j734: [-31 -12 -11 -11   9 -17  -4 -20  -5]
j820: [ -1  28  54 -37 -12   8  15   3 -11]
j12: [ -1   2 -17  -7 -10 -20 -43  -9   3]
j10: [-28  27  42  24 -26  28  28  13  -7]
j230: [ 22  23 -24 -38 -27 -12  35  22   9]
j714: [ 11  23  29 -38 -27 -12  35  22   9]
j754: [-10  24 -33  -3  31   6  21 -13  13]
j724: [-11  -6   4  23 -18  -8 -15 -19 -13]
j115: [-31  -6 -11 -11   9 -17  -4 -20  -5]
q: [ 22  23 -24 -38 -27 -12  35  22   9]  j230
succ: [11]  [23]
succ: [21]  [-13]

j869: [ -8   9   3 -31 -15  11  -6   3   6 -14 -14  11   5   8 -23  -3   4   6
   8   2   6  -4  10  25 -11 -13 -17 -20   7 -56  -1 -17   4 -31   7 -13
 -25  -3 -23  -1 -11  12  16]
j421: [ -8   9   5 -30 -13  11  -6   6   8 -13 -12  11   7   7 -19  -3   4   8
   8   4 -13  -3  14  24 -13  -8 -19 -19  11 -55  -4 -15   5 -30   7 -11
 -26  -6 -33  -1 -21  21  23]
j157: [ -5   7  -1 -32 -21   7  -4  -1   6 -16 -13  10   1   9 -27  -4   3   3
   5  -2 -17  -2   0  22  -6 -20 -13 -21   2 -53   5 -20   6 -31 -33 -15
 -20   1 -12  -4 -13  15  17]
j31: [ -8   9   5 -30 -13  11  -6   6   8 -13 -12  11   7   7 -19  -3   4   8
   8   4 -13  -3  14  24 -13  -8 -19 -19  11 -55  -4 -15   5 -30   7 -11
 -26  -6 -27  -4 -12  14  16]
j68: [ -8   9   5 -30 -13  11  -6   6   8 -13 -12  11   7   7 -19  -3   4   8
   8   4 -13  -3  14  24 -13  -8 -19 -19  11 -55  -4 -15   5 -30   7 -11
 -26  -6 -27   6  -9  10  15]
q: [ -8   9   5 -30 -13  11  -6   6   8 -13 -12  11   7   7 -19  -3   4   8
   8   4 -13  -3  14  24 -13  -8 -19 -19  11 -55  -4 -15   5 -30   7 -11
 -26  -6 -27   6  -9  10  15]  j68
succ: [-32]  [-21]

j507: [-28   8 -52 -50 -12 -16]
j940: [-14 -10 -15  36   1  57]
j399: [  6 -21  26 -53   6  59]
j635: [ 12 -27   5 -52   2 -11]
j54: [12  5 23 19 12 58]
succ: [23]  [19]
succ: [1]  [57]
succ: [-15]  [36]
succ: [-10]  [-15]
q: [  6 -21  26 -53   6  59]  j399
succ: [-14]  [-10]

j116: [-16  -5 -24  12  14   7  -7  -9 -29]
j624: [ 19  -7 -21 -19  17 -15  16 -36 -12]
j190: [ 13 -32  -2   6  10  19  -2  28  -6]
j449: [ 0 -1  1  0  1  0  0  0  1]
j836: [ 2 -1  0  2 -2  0  0  0 -1]
j520: [-18 -12  22 -27  18   5 -53  20 -16]
j773: [-32  10  28  47 -22  -7  -4   4  20]
j134: [ 3  1  2 -2  0  0  0  0 -1]
j893: [ 3  0  1  0  1 -1 -1  1 -1]
j275: [ 1 -1  1 -1  0  0  1  0  2]
j171: [-31  11  28  45 -20  -6  -6   6  19]
j114: [-33  11  27  46 -21  -5  -5   5  18]
succ: [-24]  [12]
succ: [7]  [-7]

j996: [-11  13 -29 -15  19  53  -6  10 -11  37  -9   2   2 -17 -12  -3   7  -3
  -5]
j332: [ 15 -13 -23 -18  14  38  19  -4  15 -18  -1   6   6  17  26   4 -17 -14
  18]
j86: [ 23  -4  20  26 -12  39  10 -16  23   2  17   0   0 -12  34 -18  -8 -12
  -2]
j435: [  2 -12  28 -11 -12   9  16  -1   2  18  25  12  12  10  -9  13   0  11
  12]
succ: [25]  [12]
succ: [-14]  [18]
q: [ 23  -4  20  26 -12  39  10 -16  23   2  17   0   0 -12  34 -18  -8 -12
  -2]  j86
succ: [-29]  [-15]
succ: [-6]  [10]
succ: [38]  [19]

